Below are the code and all the weights of a small trained network. Each question names an input and a class and asks about switching units off, where a switched-off unit gives its printed mean instead of its output.

import numpy as np


def w(rows, s, z=0):
    codes = np.array(rows[::2]) - 128.0
    scale = np.full(codes.shape[1], s)
    scale[-1] = z or s
    return codes * scale


def norm(h):
    return h / np.sqrt((h * h).mean(-1, keepdims=True) + 1e-5)


def f(y):
    return np.maximum(y, 0)


def log_softmax(a):
    a = a - a.max(-1, keepdims=True)
    return a - np.log(np.exp(a).sum(-1, keepdims=True))


def net(x, mask):
    res = np.array(x, float).reshape(1, 4) / 4 @ E
    u = 0
    for l in range(4):
        y = f(norm(res) @ A[l][:, :-1].T + A[l][:, -1])
        res = res + np.where(mask[u : u + 3], y, B[l][:, -1]) @ B[l][:, :-1]
        u += 3
    return log_softmax(norm(res)[-1] @ U[:, :-1].T + U[:, -1])


A, B = {}, {}
E = w([
[55,130,113,202,125,158,199,23,200,98,42],'x0',
[85,120,39,132,88,64,101,122,182,144,183],'x1',
[97,149,136,164,147,116,145,224,124,111,117],'x2',
[254,230,127,100,206,45,208,97,183,153,102],'x3',
],0.0072)
A[0] = w([
[216,85,187,144,110,205,121,135,104,193,32,84],'0.n0',
[135,143,204,98,93,142,146,108,90,120,102,3],'0.n1',
[150,62,176,60,97,145,86,3,112,241,120,24],'0.n2',
],0.0058,0.0045)
B[0] = w([
[81,130,88,115,88,32,5,98,125,159,127,254],'0.n0',
[124,126,194,50,144,70,60,139,46,11,155,150],'0.n1',
[201,72,164,254,92,123,243,194,20,71,203,212],'0.n2',
],0.0092,0.0029)
A[1] = w([
[149,67,11,156,118,31,104,72,46,66,174,83],'1.n0',
[82,82,137,156,130,127,1,111,158,32,136,103],'1.n1',
[92,79,125,181,92,121,161,55,170,48,105,5],'1.n2',
],0.0056,0.0023)
B[1] = w([
[53,157,195,121,65,106,190,226,225,38,141,254],'1.n0',
[117,254,47,92,208,166,62,117,180,137,89,244],'1.n1',
[204,44,233,144,114,133,108,162,156,229,66,238],'1.n2',
],0.0093,0.0043)
A[2] = w([
[49,141,105,241,246,118,102,219,91,149,119,17],'2.n0',
[49,39,86,144,55,252,65,100,107,94,167,26],'2.n1',
[142,94,205,86,238,169,98,76,9,2,59,1],'2.n2',
],0.0062,0.0026)
B[2] = w([
[165,143,183,185,126,85,173,138,93,78,166,252],'2.n0',
[245,166,57,83,156,89,198,41,81,111,156,227],'2.n1',
[68,125,85,90,40,44,82,136,192,103,132,190],'2.n2',
],0.013,0.0037)
A[3] = w([
[169,75,130,45,120,182,72,221,118,170,226,69],'3.n0',
[9,59,121,152,165,254,173,100,151,192,171,3],'3.n1',
[17,106,77,129,66,104,144,128,163,196,168,5],'3.n2',
],0.0076,0.0021)
B[3] = w([
[102,71,112,224,126,218,129,41,150,194,12,253],'3.n0',
[244,116,87,156,181,96,97,117,104,167,59,140],'3.n1',
[92,154,131,147,101,79,10,109,89,102,109,187],'3.n2',
],0.013,0.0033)
U = w([
[124,18,103,209,173,245,127,49,164,229,23,193],'0',
[252,223,8,2,213,117,199,65,82,135,176,254],'1',
[30,123,92,48,16,35,8,175,178,94,133,90],'2',
[210,85,218,217,95,120,244,221,67,100,214,20],'3',
[64,134,201,98,147,181,124,220,168,127,161,136],'4',
],0.0087,0.002)

Each question gives the input, the list of numbers given to net, and the class t.
The units are the neurons (one row each of A and B). Each row of codes is followed by its name. A weight is (code - 128) times the scale printed after its matrix; where a second scale follows, it is the last column's (A, B and U).
mask holds one flag per neuron, layer by layer. A switched-off neuron (its flag False) gives its mean, the last column of its row in B, instead of its output. The means were averaged over made-up inputs and are rounded, as every weight is.
A unit's drop is (log p(t) with every unit on - log p(t) with that unit switched off) / (log p(t) with every unit on - log p(t) with every unit switched off).
The circuit of an input: a set's keep is (log p(t) with only the set's units on - log p(t) with every unit switched off) / (log p(t) with every unit on - log p(t) with every unit switched off). Starting from all 12 units, units are removed one at a time, each time the one whose removal leaves the highest keep (on an exact tie, the one counted first), for as long as the keep stays at least 0.8.
units of the circuit, in order: the units of the circuit, biggest drop first
unit that matters most: the unit with the biggest drop
k most important neurons: the k neurons with the biggest drops, biggest first
top k neurons in layer l: the k neurons of layer l with the biggest drops, biggest first
drop when u is switched off: that unit's drop, to one decimal
input [-5,5,0,-2], class 0: 3 most important neurons	3.n0, 0.n0, 2.n2
input [0,-1,-7,-4], class 3: unit that matters most	0.n2
input [-7,-8,-1,-2], class 2: 2 most important neurons	2.n2, 0.n1
input [6,-2,6,-7], class 1: 3 most important neurons	2.n1, 1.n0, 3.n0
input [-4,0,-6,-6], class 1: 3 most important neurons	2.n1, 1.n2, 2.n0
input [-6,-8,7,-2], class 2: 3 most important neurons	2.n2, 1.n2, 2.n0
input [3,-1,-6,-6], class 1: 2 most important neurons	2.n1, 1.n1
input [-8,7,4,7], class 0: 3 most important neurons	3.n0, 2.n1, 2.n0
input [5,2,7,-3], class 3: 3 most important neurons	2.n0, 3.n0, 0.n0
input [2,6,-7,-2], class 3: 2 most important neurons	0.n2, 0.n0
input [-6,-7,-6,2], class 2: 2 most important neurons	0.n1, 2.n2
input [-4,-4,-5,2], class 3: 2 most important neurons	0.n2, 1.n0
input [-1,-6,-6,5], class 2: units of the circuit, in order	0.n1, 2.n2
input [5,-1,2,-6], class 1: unit that matters most	2.n1
input [-6,5,-6,3], class 0: top 2 neurons in layer 2	2.n0, 2.n1
input [-2,-6,-1,4], class 2: drop when 0.n2 is switched off	0.0
input [7,-8,0,1], class 2: drop when 2.n2 is switched off	0.6
input [2,2,5,2], class 3: drop when 2.n0 is switched off	0.1
input [6,-8,6,5], class 2: top 2 neurons in layer 2	2.n2, 2.n1
input [-7,-2,1,0], class 0: top neuron in layer 3	3.n0
